Below is a small trained network, with its code and all its weights. Each question gives an input and a class and asks what happens when units are switched off, that is, made to give their printed mean instead of their output.

import numpy as np


def w(rows, s, z=0):
    codes = np.array(rows[::2]) - 128.0
    scale = np.full(codes.shape[1], s)
    scale[-1] = z or s
    return codes * scale


def norm(h):
    return h / np.sqrt((h * h).mean(-1, keepdims=True) + 1e-5)


def f(y):
    return y / 2 * (1 + np.tanh(0.7978845608 * (y + 0.044715 * y**3)))


def log_softmax(a):
    a = a - a.max(-1, keepdims=True)
    return a - np.log(np.exp(a).sum(-1, keepdims=True))


def net(x, mask):
    res = np.array(x, float).reshape(1, 4) / 4 @ E
    u = 0
    for l in range(3):
        y = f(norm(res) @ A[l][:, :-1].T + A[l][:, -1])
        res = res + np.where(mask[u : u + 4], y, B[l][:, -1]) @ B[l][:, :-1]
        u += 4
    return log_softmax(norm(res)[-1] @ U[:, :-1].T + U[:, -1])


A, B = {}, {}
E = w([
[106,138,132,2,180],'x0',
[101,55,207,170,84],'x1',
[119,134,84,14,104],'x2',
[86,190,69,147,115],'x3',
],0.002)
A[0] = w([
[113,170,103,69,154,11],'0.n1',
[71,188,104,134,60,90],'0.n2',
[132,50,139,217,3,1],'0.n3',
[108,162,122,29,75,81],'0.n4',
],0.0058,0.0022)
B[0] = w([
[213,131,116,197,108,161],'0.n1',
[171,96,111,157,177,153],'0.n2',
[130,189,254,188,171,250],'0.n3',
[112,141,192,116,15,228],'0.n4',
],0.0053,0.0023)
A[1] = w([
[65,133,1,243,164,7],'1.n1',
[174,77,165,53,200,184],'1.n2',
[153,51,190,82,216,92],'1.n3',
[118,73,98,17,117,116],'1.n4',
],0.0048,0.0019)
B[1] = w([
[1,123,10,167,132,192],'1.n1',
[152,41,60,111,115,246],'1.n2',
[201,102,54,96,126,216],'1.n3',
[167,170,224,204,125,244],'1.n4',
],0.005,0.0011)
A[2] = w([
[164,71,167,115,111,100],'2.n1',
[54,44,199,35,68,36],'2.n2',
[105,145,71,15,134,1],'2.n3',
[171,253,132,36,118,34],'2.n4',
],0.0059,0.003)
B[2] = w([
[101,165,73,143,211,236],'2.n1',
[29,19,152,59,65,252],'2.n2',
[169,112,254,199,48,84],'2.n3',
[222,183,29,164,14,234],'2.n4',
],0.0049,0.0014)
U = w([
[32,204,2,233,231,129],'0',
[40,18,168,32,217,4],'1',
[80,42,220,18,27,124],'2',
[244,232,35,100,23,148],'3',
[107,174,221,221,219,253],'4',
[246,35,52,54,235,109],'5',
],0.0068,0.0051)

Each question gives the input, the list of numbers given to net, and the class t.
The units are the neurons (one row each of A and B). Each row of codes is followed by its name. A weight is (code - 128) times the scale printed after its matrix; where a second scale follows, it is the last column's (A, B and U).
mask holds one flag per neuron, layer by layer. A switched-off neuron (its flag False) gives its mean, the last column of its row in B, instead of its output. The means were averaged over made-up inputs and are rounded, as every weight is.
A unit's drop is (log p(t) with every unit on - log p(t) with that unit switched off) / (log p(t) with every unit on - log p(t) with every unit switched off).
The circuit of an input: a set's keep is (log p(t) with only the set's units on - log p(t) with every unit switched off) / (log p(t) with every unit on - log p(t) with every unit switched off). Starting from all 12 units, units are removed one at a time, each time the one whose removal leaves the highest keep (on an exact tie, the one counted first), for as long as the keep stays at least 0.8.
circuit, biggest first: the units of the circuit, biggest drop first
k most important neurons: the k neurons with the biggest drops, biggest first
k most important neurons of layer l: the k neurons of layer l with the biggest drops, biggest first
drop when u is switched off: that unit's drop, to one decimal
input [8,2,-6,2], class 5: 2 most important neurons of layer 1 -> [1.n3, 1.n2]
input [8,2,-8,-2], class 5: 2 most important neurons of layer 0 -> [0.n4, 0.n3]
input [-3,0,3,4], class 0: circuit, biggest first -> [0.n2, 1.n1]
input [6,7,-2,0], class 1: 3 most important neurons -> [2.n1, 0.n4, 2.n4]
input [8,1,-6,-2], class 5: circuit, biggest first -> [1.n3]
input [7,4,-8,-7], class 5: circuit, biggest first -> [1.n3, 0.n4]
input [4,-3,-7,1], class 0: 4 most important neurons -> [0.n4, 1.n1, 0.n3, 2.n2]
input [-3,-7,-7,-8], class 5: 2 most important neurons -> [0.n4, 0.n3]
input [1,7,2,6], class 4: 2 most important neurons of layer 0 -> [0.n3, 0.n2]
input [5,5,-7,-5], class 5: circuit, biggest first -> [0.n4, 1.n3]
input [2,-5,-3,-3], class 5: 2 most important neurons -> [0.n4, 1.n2]
input [2,5,-2,-4], class 1: circuit, biggest first -> [0.n1, 1.n4, 0.n4]
input [-3,-6,-5,-8], class 5: 3 most important neurons of layer 0 -> [0.n4, 0.n3, 0.n1]
input [4,6,-1,-2], class 1: most important neuron -> [0.n2]
input [3,5,0,-5], class 1: 4 most important neurons -> [0.n2, 2.n4, 0.n1, 2.n2]
input [-1,-2,2,-6], class 5: 3 most important neurons of layer 1 -> [1.n2, 1.n4, 1.n3]
input [-8,-8,2,-4], class 0: circuit, biggest first -> [0.n4, 1.n1]
input [6,8,-3,-2], class 1: 2 most important neurons of layer 2 -> [2.n1, 2.n4]
input [-6,6,6,-5], class 4: 2 most important neurons of layer 0 -> [0.n3, 0.n4]
input [-1,1,4,2], class 2: most important neuron of layer 1 -> [1.n3]
input [-3,1,3,-7], class 5: 3 most important neurons -> [0.n4, 1.n3, 1.n4]
input [1,0,-2,-6], class 5: drop when 0.n4 is switched off -> 0.2
input [-6,4,5,-4], class 4: drop when 2.n3 is switched off -> 0.0
input [7,-1,0,8], class 3: drop when 2.n4 is switched off -> 0.1
